Below is a small trained network, with its code and all its weights. Each question gives an input and a target symbol and asks what happens when units are switched off, that is, made to give their printed mean instead of their output.

import numpy as np


def w(rows, s, z=0):
    codes = np.array(rows[::2]) - 128.0
    scale = np.full(codes.shape[1], s)
    scale[-1] = z or s
    return codes * scale


def f(y):
    return y / 2 * (1 + np.tanh(0.7978845608 * (y + 0.044715 * y**3)))


def softmax(a):
    e = np.exp(a - a.max(-1, keepdims=True))
    return e / e.sum(-1, keepdims=True)


def log_softmax(a):
    a = a - a.max(-1, keepdims=True)
    return a - np.log(np.exp(a).sum(-1, keepdims=True))


def net(x, mask):
    ids = ['ΘΞΨβεζλ'.index(c) for c in x.split()]
    T = len(ids)
    res = E[ids] + P[:T]
    u = 0
    for l in range(3):
        r = res
        for j in range(3):
            rows = slice(2 * j, 2 * j + 2)
            q, k, v = (r @ M[l][rows].T for M in (Q, K, V))
            z = softmax(np.where(np.tri(T) > 0, q @ k.T / 2**0.5, -1e9)) @ v
            o = O[l][rows]
            res = res + np.where(mask[u + j], z, o[:, -1]) @ o[:, :-1]
        u += 3
        y = f(res @ A[l][:, :-1].T + A[l][:, -1])
        res = res + np.where(mask[u : u + 4], y, B[l][:, -1]) @ B[l][:, :-1]
        u += 4
    return log_softmax(res[-1] @ U[:, :-1].T + U[:, -1])


Q, K, V, O, A, B = {}, {}, {}, {}, {}, {}
E = w([
[105,177,95],'Θ',
[124,120,25],'Ξ',
[134,116,98],'Ψ',
[248,177,223],'β',
[101,217,154],'ε',
[8,54,172],'ζ',
[84,142,106],'λ',
],0.014)
P = w([
[117,78,135],'0',
[32,122,153],'1',
[177,67,102],'2',
[14,121,174],'3',
[180,61,93],'4',
[4,103,177],'5',
[178,55,83],'6',
[1,79,157],'7',
[190,68,84],'8',
[60,171,115],'9',
],0.0087)
Q[0] = w([
[69,187,124],'0.h1',
[218,103,129],'0.h1',
[254,158,174],'0.h2',
[183,139,92],'0.h2',
[72,156,81],'0.h3',
[9,125,87],'0.h3',
],0.011)
K[0] = w([
[56,201,138],'0.h1',
[254,171,17],'0.h1',
[245,59,223],'0.h2',
[142,83,69],'0.h2',
[71,210,20],'0.h3',
[62,90,83],'0.h3',
],0.0092)
V[0] = w([
[140,183,226],'0.h1',
[178,125,137],'0.h1',
[83,115,89],'0.h2',
[158,33,193],'0.h2',
[111,145,254],'0.h3',
[177,90,80],'0.h3',
],0.0077)
O[0] = w([
[99,188,148,163],'0.h1',
[148,97,2,2],'0.h1',
[115,148,98,192],'0.h2',
[148,177,141,39],'0.h2',
[191,107,83,188],'0.h3',
[57,120,143,20],'0.h3',
],0.0067,0.0024)
A[0] = w([
[2,115,129,161],'0.n1',
[91,236,138,43],'0.n2',
[137,139,91,2],'0.n3',
[160,43,189,77],'0.n4',
],0.0094,0.0064)
B[0] = w([
[237,113,196,253],'0.n1',
[166,5,154,148],'0.n2',
[147,114,145,108],'0.n3',
[141,59,166,129],'0.n4',
],0.012,0.0076)
Q[1] = w([
[111,159,103],'1.h1',
[206,135,171],'1.h1',
[103,221,146],'1.h2',
[1,73,187],'1.h2',
[198,173,60],'1.h3',
[76,49,134],'1.h3',
],0.0086)
K[1] = w([
[61,197,146],'1.h1',
[58,122,154],'1.h1',
[173,116,78],'1.h2',
[73,33,105],'1.h2',
[248,152,177],'1.h3',
[254,152,120],'1.h3',
],0.0095)
V[1] = w([
[219,76,254],'1.h1',
[235,130,192],'1.h1',
[200,20,31],'1.h2',
[207,177,156],'1.h2',
[170,90,106],'1.h3',
[89,78,195],'1.h3',
],0.0066)
O[1] = w([
[58,231,135,247],'1.h1',
[178,185,101,208],'1.h1',
[217,56,181,118],'1.h2',
[45,4,233,173],'1.h2',
[158,104,151,138],'1.h3',
[180,3,194,146],'1.h3',
],0.006,0.013)
A[1] = w([
[74,123,133,78],'1.n1',
[65,245,182,135],'1.n2',
[113,111,141,1],'1.n3',
[110,148,169,159],'1.n4',
],0.012,0.0089)
B[1] = w([
[2,210,133,117],'1.n1',
[141,195,49,251],'1.n2',
[145,150,187,116],'1.n3',
[71,61,65,201],'1.n4',
],0.0086,0.012)
Q[2] = w([
[116,80,75],'2.h1',
[249,147,104],'2.h1',
[105,82,186],'2.h2',
[149,148,118],'2.h2',
[123,47,178],'2.h3',
[94,128,164],'2.h3',
],0.016)
K[2] = w([
[79,140,170],'2.h1',
[56,55,90],'2.h1',
[93,150,250],'2.h2',
[148,137,96],'2.h2',
[159,77,111],'2.h3',
[80,192,176],'2.h3',
],0.015)
V[2] = w([
[100,164,156],'2.h1',
[210,136,127],'2.h1',
[135,147,167],'2.h2',
[173,119,9],'2.h2',
[145,174,88],'2.h3',
[203,152,121],'2.h3',
],0.011)
O[2] = w([
[157,5,191,140],'2.h1',
[215,2,143,150],'2.h1',
[183,81,158,111],'2.h2',
[197,22,149,254],'2.h2',
[179,150,103,241],'2.h3',
[202,58,223,179],'2.h3',
],0.0078,0.0055)
A[2] = w([
[36,91,47,30],'2.n1',
[141,255,183,4],'2.n2',
[91,68,50,12],'2.n3',
[68,185,17,127],'2.n4',
],0.0098,0.0029)
B[2] = w([
[255,132,233,41],'2.n1',
[178,36,103,237],'2.n2',
[238,111,162,122],'2.n3',
[244,226,142,254],'2.n4',
],0.0093,0.00082)
U = w([
[114,80,149,185],'Θ',
[161,65,171,27],'Ξ',
[184,149,251,2],'Ψ',
[107,103,138,168],'β',
[110,106,119,252],'ε',
[131,180,112,106],'ζ',
[84,102,198,178],'λ',
],0.016,0.0065)

Each question gives the input, a string of symbols that net reads in full, and the target symbol t.
The units are the heads (2 rows each of Q, K, V and O) and the neurons (one row each of A and B). Each row of codes is followed by its name. A weight is (code - 128) times the scale printed after its matrix; where a second scale follows, it is the last column's (O, A, B and U).
mask holds one flag per unit, layer by layer, with each layer's heads first. A switched-off unit (its flag False) gives its mean, the last column of its rows in O or B, instead of its output. The means were averaged over made-up inputs and are rounded, as every weight is.
A unit's drop is (log p(t) with every unit on - log p(t) with that unit switched off) / (log p(t) with every unit on - log p(t) with every unit switched off).
top k neurons: the k neurons with the biggest drops, biggest first
top k neurons in layer l: the k neurons of layer l with the biggest drops, biggest first
heads that matter: for each layer, one digit per head in row order, 1 if its drop is at least 0.15 and else 0, layers parted by /
drop when u is switched off: that unit's drop, to one decimal
input Ξ ζ β ζ Θ Θ, target ζ: heads that matter	100 / 101 / 000
input Ξ Θ Ξ β ζ, target λ: heads that matter	001 / 000 / 011
input ε Ξ Θ Ξ β Ξ β Ξ, target Ψ: heads that matter	001 / 000 / 000
input ε ε λ ζ Ξ Θ, target ζ: heads that matter	100 / 101 / 100
input β Θ Θ ζ Ψ β, target ζ: heads that matter	000 / 110 / 000
input β ζ β Ξ ε ζ ε, target ζ: top 2 neurons in layer 0	0.n1, 0.n2
input Ψ ε ε Θ ε Θ Θ ζ ζ β, target ζ: heads that matter	000 / 100 / 000
input β β λ Ψ, target Ξ: heads that matter	111 / 101 / 111
input ε ε Θ Ψ Ξ Θ Θ ζ ζ, target λ: top 2 neurons	1.n2, 0.n1
input ε ζ ε λ, target ζ: top 3 neurons	1.n4, 0.n4, 1.n2
input Ψ Ξ λ λ, target Ψ: heads that matter	100 / 010 / 000
input ζ ζ ε λ, target ζ: heads that matter	100 / 111 / 000
input ε λ Ξ ζ ε Ψ, target ζ: top 3 neurons	1.n2, 0.n2, 0.n4
input Ξ ζ Θ Ψ, target ζ: heads that matter	101 / 101 / 000
input ε Ξ β ζ ε ζ, target ζ: top 3 neurons	0.n1, 1.n4, 1.n2
input Ξ Θ β Ξ Ψ λ, target Ψ: top neuron	0.n1
input β Ξ ζ ζ, target Ψ: top 2 neurons	1.n2, 0.n2
input β Ξ Ξ Θ, target Ψ: top 2 neurons in layer 0	0.n1, 0.n4
input ζ Ψ Θ ζ Θ ζ, target ζ: top 3 neurons in layer 0	0.n1, 0.n2, 0.n4
input β ζ β ε Ξ, target Ξ: drop when 2.h2 is switched off	0.4
input ε ε ε, target ζ: drop when 0.n1 is switched off	1.1
input Θ ε Θ β ζ λ β λ Ξ, target Ξ: drop when 1.n3 is switched off	0.0
input λ ε ζ Θ Ψ Θ ε Ξ β ζ, target Ψ: drop when 1.h1 is switched off	0.1
